Here is a tiny trained network, its code and every weight. The questions are about switching its units off for an input and a class, where a switched-off unit gives its printed mean instead of its output.

import numpy as np


def w(rows, s, z=0):
    codes = np.array(rows[::2]) - 128.0
    scale = np.full(codes.shape[1], s)
    scale[-1] = z or s
    return codes * scale


def f(y):
    return np.maximum(y, 0)


def log_softmax(a):
    a = a - a.max(-1, keepdims=True)
    return a - np.log(np.exp(a).sum(-1, keepdims=True))


def net(x, mask):
    res = np.array(x, float).reshape(1, 7) / 4 @ E
    y = f(res @ A[0][:, :-1].T + A[0][:, -1])
    res = res + np.where(mask, y, B[0][:, -1]) @ B[0][:, :-1]
    return log_softmax(res[-1] @ U[:, :-1].T + U[:, -1])


A, B = {}, {}
E = w([
[123,142,128,135],'x0',
[75,84,244,186],'x1',
[34,160,138,2],'x2',
[131,116,127,125],'x3',
[129,123,128,129],'x4',
[45,62,58,164],'x5',
[131,121,127,125],'x6',
],0.0084)
A[0] = w([
[175,101,112,174,68],'N0',
[149,119,72,90,104],'N1',
[206,185,71,105,133],'N2',
[165,78,116,160,49],'N3',
[86,136,135,70,61],'N4',
[41,100,189,44,115],'N5',
[193,115,81,112,105],'N6',
[213,152,109,233,65],'N7',
[127,161,35,63,117],'N8',
[208,36,171,147,149],'N9',
[109,180,79,128,178],'N10',
[108,107,195,164,83],'N11',
[183,156,181,98,95],'N12',
[8,95,50,185,202],'N13',
[123,31,83,121,105],'N14',
[107,92,147,67,143],'N15',
[81,154,133,83,64],'N16',
[128,92,253,122,117],'N17',
[195,233,180,162,159],'N18',
[233,166,209,48,121],'N19',
[25,196,93,97,131],'N20',
[214,55,130,168,111],'N21',
[170,139,137,174,65],'N22',
[69,142,158,13,85],'N23',
[215,178,37,85,101],'N24',
[165,90,136,106,254],'N25',
[94,128,254,138,153],'N26',
[209,133,115,182,112],'N27',
],0.01,0.0095)
B[0] = w([
[101,189,100,204,151],'N0',
[74,114,155,143,167],'N1',
[124,46,151,171,215],'N2',
[88,176,113,130,139],'N3',
[57,181,112,178,154],'N4',
[138,149,125,165,210],'N5',
[122,79,137,130,170],'N6',
[74,194,109,175,189],'N7',
[122,84,139,160,213],'N8',
[129,146,122,106,195],'N9',
[186,72,193,148,197],'N10',
[49,60,106,146,160],'N11',
[57,145,29,53,169],'N12',
[198,133,94,1,250],'N13',
[88,141,117,76,162],'N14',
[158,181,129,185,177],'N15',
[35,204,112,192,152],'N16',
[98,64,122,146,196],'N17',
[147,121,109,53,218],'N18',
[112,109,77,21,228],'N19',
[116,133,151,157,204],'N20',
[95,193,125,131,185],'N21',
[82,139,126,152,144],'N22',
[122,209,120,191,207],'N23',
[42,65,164,163,222],'N24',
[235,204,218,170,255],'N25',
[134,59,128,136,219],'N26',
[128,159,107,137,186],'N27',
],0.0083,0.0096)
U = w([
[94,254,129,217,53],'0',
[194,148,203,143,254],'1',
[121,131,43,27,95],'2',
[84,6,193,209,41],'3',
[208,160,214,145,190],'4',
],0.0087,0.0093)

Each question gives the input, the list of numbers given to net, and the class t.
The units are the neurons (one row each of A and B). Each row of codes is followed by its name. A weight is (code - 128) times the scale printed after its matrix; where a second scale follows, it is the last column's (A, B and U).
mask holds one flag per neuron, in row order. A switched-off neuron (its flag False) gives its mean, the last column of its row in B, instead of its output. The means were averaged over made-up inputs and are rounded, as every weight is.
A unit's drop is (log p(t) with every unit on - log p(t) with that unit switched off) / (log p(t) with every unit on - log p(t) with every unit switched off).
The circuit of an input: a set's keep is (log p(t) with only the set's units on - log p(t) with every unit switched off) / (log p(t) with every unit on - log p(t) with every unit switched off). Starting from the 12 units with the biggest drops (on a tie, the unit counted first), units are removed one at a time, each time the one whose removal leaves the highest keep (on an exact tie, the one counted first), for as long as the keep stays at least 0.8.
circuit, biggest first: the units of the circuit, biggest drop first
most important unit: the unit with the biggest drop
k most important neurons: the k neurons with the biggest drops, biggest first
drop of u: that unit's drop, to one decimal
input [-3,0,2,0,5,8,-3], class 2: circuit, biggest first -> [N13]
input [2,-7,-2,0,6,-3,-2], class 3: circuit, biggest first -> [N24, N2]
input [-2,3,2,7,-4,-8,1], class 2: 2 most important neurons -> [N19, N12]
input [-3,-7,-5,1,2,-4,1], class 3: circuit, biggest first -> [N24, N2]
input [-7,-2,6,3,0,-3,-5], class 0: circuit, biggest first -> [N23, N13]
input [-1,5,7,1,6,-1,2], class 0: circuit, biggest first -> [N23, N16]
input [-2,-7,6,-6,-3,3,1], class 3: circuit, biggest first -> [N8, N24, N10]
input [6,7,1,-1,-7,-2,-4], class 3: circuit, biggest first -> [N17, N26]
input [-3,-8,-1,-4,-7,-3,6], class 3: circuit, biggest first -> [N24, N2]
input [-3,-3,6,-1,7,3,2], class 4: circuit, biggest first -> [N10, N12]
input [0,-6,5,-5,5,5,1], class 3: circuit, biggest first -> [N8, N10]
input [4,-7,-7,0,-1,-1,-7], class 0: 2 most important neurons -> [N7, N21]
input [-2,0,0,2,-4,-5,-3], class 2: circuit, biggest first -> [N19, N12]
input [6,-4,7,-5,-6,8,8], class 1: circuit, biggest first -> [N10, N19]
input [-5,8,5,8,-5,-8,0], class 2: circuit, biggest first -> [N19, N12]
input [-1,8,-2,4,5,-6,0], class 3: most important unit -> N17
input [6,-1,-6,7,-6,-8,-6], class 2: 2 most important neurons -> [N19, N18]
input [8,-5,7,3,6,4,-6], class 0: 3 most important neurons -> [N23, N16, N4]
input [4,6,2,2,7,6,6], class 4: 4 most important neurons -> [N13, N19, N12, N24]
input [-5,-8,-3,6,-8,0,7], class 3: most important unit -> N24
input [-3,-3,-4,4,-3,-7,4], class 2: 3 most important neurons -> [N19, N12, N18]
input [-1,-7,-2,-1,0,-4,-2], class 3: 3 most important neurons -> [N24, N2, N13]
input [-5,2,0,6,-3,7,-3], class 2: 2 most important neurons -> [N13, N14]
input [1,-5,0,8,-8,5,-1], class 4: drop of N10 -> 0.3
input [-3,-8,6,5,3,0,0], class 3: drop of N2 -> 0.1
